Below are the code and all the weights of a small trained network. Each question names an input and a target symbol and asks about switching units off, where a switched-off unit gives its printed mean instead of its output.

import numpy as np


def w(rows, s, z=0):
    codes = np.array(rows[::2]) - 128.0
    scale = np.full(codes.shape[1], s)
    scale[-1] = z or s
    return codes * scale


def f(y):
    return y / 2 * (1 + np.tanh(0.7978845608 * (y + 0.044715 * y**3)))


def softmax(a):
    e = np.exp(a - a.max(-1, keepdims=True))
    return e / e.sum(-1, keepdims=True)


def log_softmax(a):
    a = a - a.max(-1, keepdims=True)
    return a - np.log(np.exp(a).sum(-1, keepdims=True))


def net(x, mask):
    ids = ['ΔΞΣγεζηθμτφψ'.index(c) for c in x.split()]
    T = len(ids)
    res = E[ids] + P[:T]
    r = res
    for j in range(2):
        rows = slice(4 * j, 4 * j + 4)
        q, k, v = (r @ M[0][rows].T for M in (Q, K, V))
        z = softmax(np.where(np.tri(T) > 0, q @ k.T / 4**0.5, -1e9)) @ v
        o = O[0][rows]
        res = res + np.where(mask[j], z, o[:, -1]) @ o[:, :-1]
    y = f(res @ A[0][:, :-1].T + A[0][:, -1])
    res = res + np.where(mask[2:10], y, B[0][:, -1]) @ B[0][:, :-1]
    return log_softmax(res[-1] @ U[:, :-1].T + U[:, -1])


Q, K, V, O, A, B = {}, {}, {}, {}, {}, {}
E = w([
[127,119,82,175],'Δ',
[178,110,101,171],'Ξ',
[134,166,120,203],'Σ',
[107,159,162,101],'γ',
[100,184,252,92],'ε',
[139,103,83,169],'ζ',
[159,86,32,192],'η',
[199,83,176,115],'θ',
[205,13,136,180],'μ',
[62,127,180,75],'τ',
[56,44,232,175],'φ',
[26,67,80,113],'ψ',
],0.017)
P = w([
[140,255,193,249],'0',
[139,172,136,217],'1',
[125,138,123,188],'2',
[118,95,75,153],'3',
[109,56,59,100],'4',
[92,43,41,62],'5',
[72,14,26,24],'6',
],0.0075)
Q[0] = w([
[195,149,109,235],'h0',
[181,41,112,129],'h0',
[179,82,255,106],'h0',
[170,83,103,182],'h0',
[153,218,220,31],'h1',
[196,76,143,200],'h1',
[143,116,157,132],'h1',
[92,14,139,163],'h1',
],0.01)
K[0] = w([
[146,93,148,202],'h0',
[145,28,173,103],'h0',
[152,161,179,130],'h0',
[26,44,87,128],'h0',
[130,248,112,198],'h1',
[72,66,135,90],'h1',
[122,110,183,93],'h1',
[84,121,88,21],'h1',
],0.014)
V[0] = w([
[187,143,239,106],'h0',
[202,162,62,183],'h0',
[81,62,239,151],'h0',
[88,103,91,155],'h0',
[163,124,121,173],'h1',
[62,218,8,109],'h1',
[59,92,165,117],'h1',
[49,130,30,142],'h1',
],0.011)
O[0] = w([
[163,223,183,127,48],'h0',
[108,133,103,68,128],'h0',
[139,160,168,183,255],'h0',
[74,129,139,112,215],'h0',
[76,85,76,106,168],'h1',
[129,253,7,104,56],'h1',
[67,163,143,252,211],'h1',
[199,188,37,211,216],'h1',
],0.0076,0.0058)
A[0] = w([
[13,69,108,149,137],'n0',
[106,192,169,192,1],'n1',
[125,249,164,130,108],'n2',
[88,131,141,219,22],'n3',
[222,118,144,76,211],'n4',
[2,112,126,55,44],'n5',
[119,87,183,143,76],'n6',
[74,106,87,207,2],'n7',
],0.008,0.0033)
B[0] = w([
[174,162,116,125,246],'n0',
[105,107,44,39,186],'n1',
[65,93,88,127,156],'n2',
[216,188,167,146,226],'n3',
[199,229,60,67,137],'n4',
[254,153,147,159,139],'n5',
[26,189,65,53,210],'n6',
[212,78,209,135,237],'n7',
],0.0083,0.012)
U = w([
[142,135,59,107,195],'Δ',
[132,87,223,197,172],'Ξ',
[255,100,173,52,55],'Σ',
[112,5,167,118,142],'γ',
[91,81,127,194,224],'ε',
[95,122,110,167,160],'ζ',
[123,113,125,164,58],'η',
[211,136,146,88,3],'θ',
[58,131,96,206,112],'μ',
[33,109,102,228,102],'τ',
[176,223,108,195,97],'φ',
[75,148,103,167,168],'ψ',
],0.0079,0.0036)

Each question gives the input, a string of symbols that net reads in full, and the target symbol t.
The units are the heads (4 rows each of Q, K, V and O) and the neurons (one row each of A and B). Each row of codes is followed by its name. A weight is (code - 128) times the scale printed after its matrix; where a second scale follows, it is the last column's (O, A, B and U).
mask holds one flag per unit, heads first, then neurons. A switched-off unit (its flag False) gives its mean, the last column of its rows in O or B, instead of its output. The means were averaged over made-up inputs and are rounded, as every weight is.
A unit's drop is (log p(t) with every unit on - log p(t) with that unit switched off) / (log p(t) with every unit on - log p(t) with every unit switched off).
The circuit of an input: a set's keep is (log p(t) with only the set's units on - log p(t) with every unit switched off) / (log p(t) with every unit on - log p(t) with every unit switched off). Starting from all 10 units, units are removed one at a time, each time the one whose removal leaves the highest keep (on an exact tie, the one counted first), for as long as the keep stays at least 0.8.
circuit, biggest first: the units of the circuit, biggest drop first
top k neurons: the k neurons with the biggest drops, biggest first
which heads matter: for each layer, one digit per head in row order, 1 if its drop is at least 0.15 and else 0, layers parted by /
drop when u is switched off: that unit's drop, to one decimal
input γ η η θ μ η, target γ: circuit, biggest first => [h1]
input γ η φ γ η φ Ξ, target Ξ: circuit, biggest first => [h1 h0]
input Σ ε Δ Δ ζ η Σ, target Δ: circuit, biggest first => [h1 h0]
input ψ η Ξ η η ζ, target Δ: circuit, biggest first => [h1 h0]
input θ μ Ξ, target γ: which heads matter => 01
input ζ Δ η φ θ, target Ξ: circuit, biggest first => [h0 h1]
input Δ η θ Σ, target Σ: which heads matter => 11
input φ Δ Σ, target Ξ: which heads matter => 01
input θ Σ ψ τ θ, target φ: top 2 neurons => [n7 n4]
input μ η η Δ, target Δ: top 3 neurons => [n3 n7 n0]
input Ξ γ η θ Δ, target γ: top 2 neurons => [n3 n4]
input Ξ φ θ Σ ψ η, target φ: drop when h1 is switched off => 1.8
input Σ Δ Δ η, target Δ: drop when h0 is switched off => 0.6
input φ ζ φ ζ, target Ξ: drop when n3 is switched off => 0.1
input Δ ε θ η Δ, target Σ: drop when n1 is switched off => 0.0
input Δ φ φ Ξ, target Ξ: circuit, biggest first => [h1]
input Σ μ η η μ φ μ, target Ξ: circuit, biggest first => [h0 h1]
input φ θ ε μ γ η, target γ: top 3 neurons => [n3 n6 n4]
input η Ξ γ, target Δ: top 2 neurons => [n7 n3]
input θ η η Ξ, target Δ: circuit, biggest first => [h0]
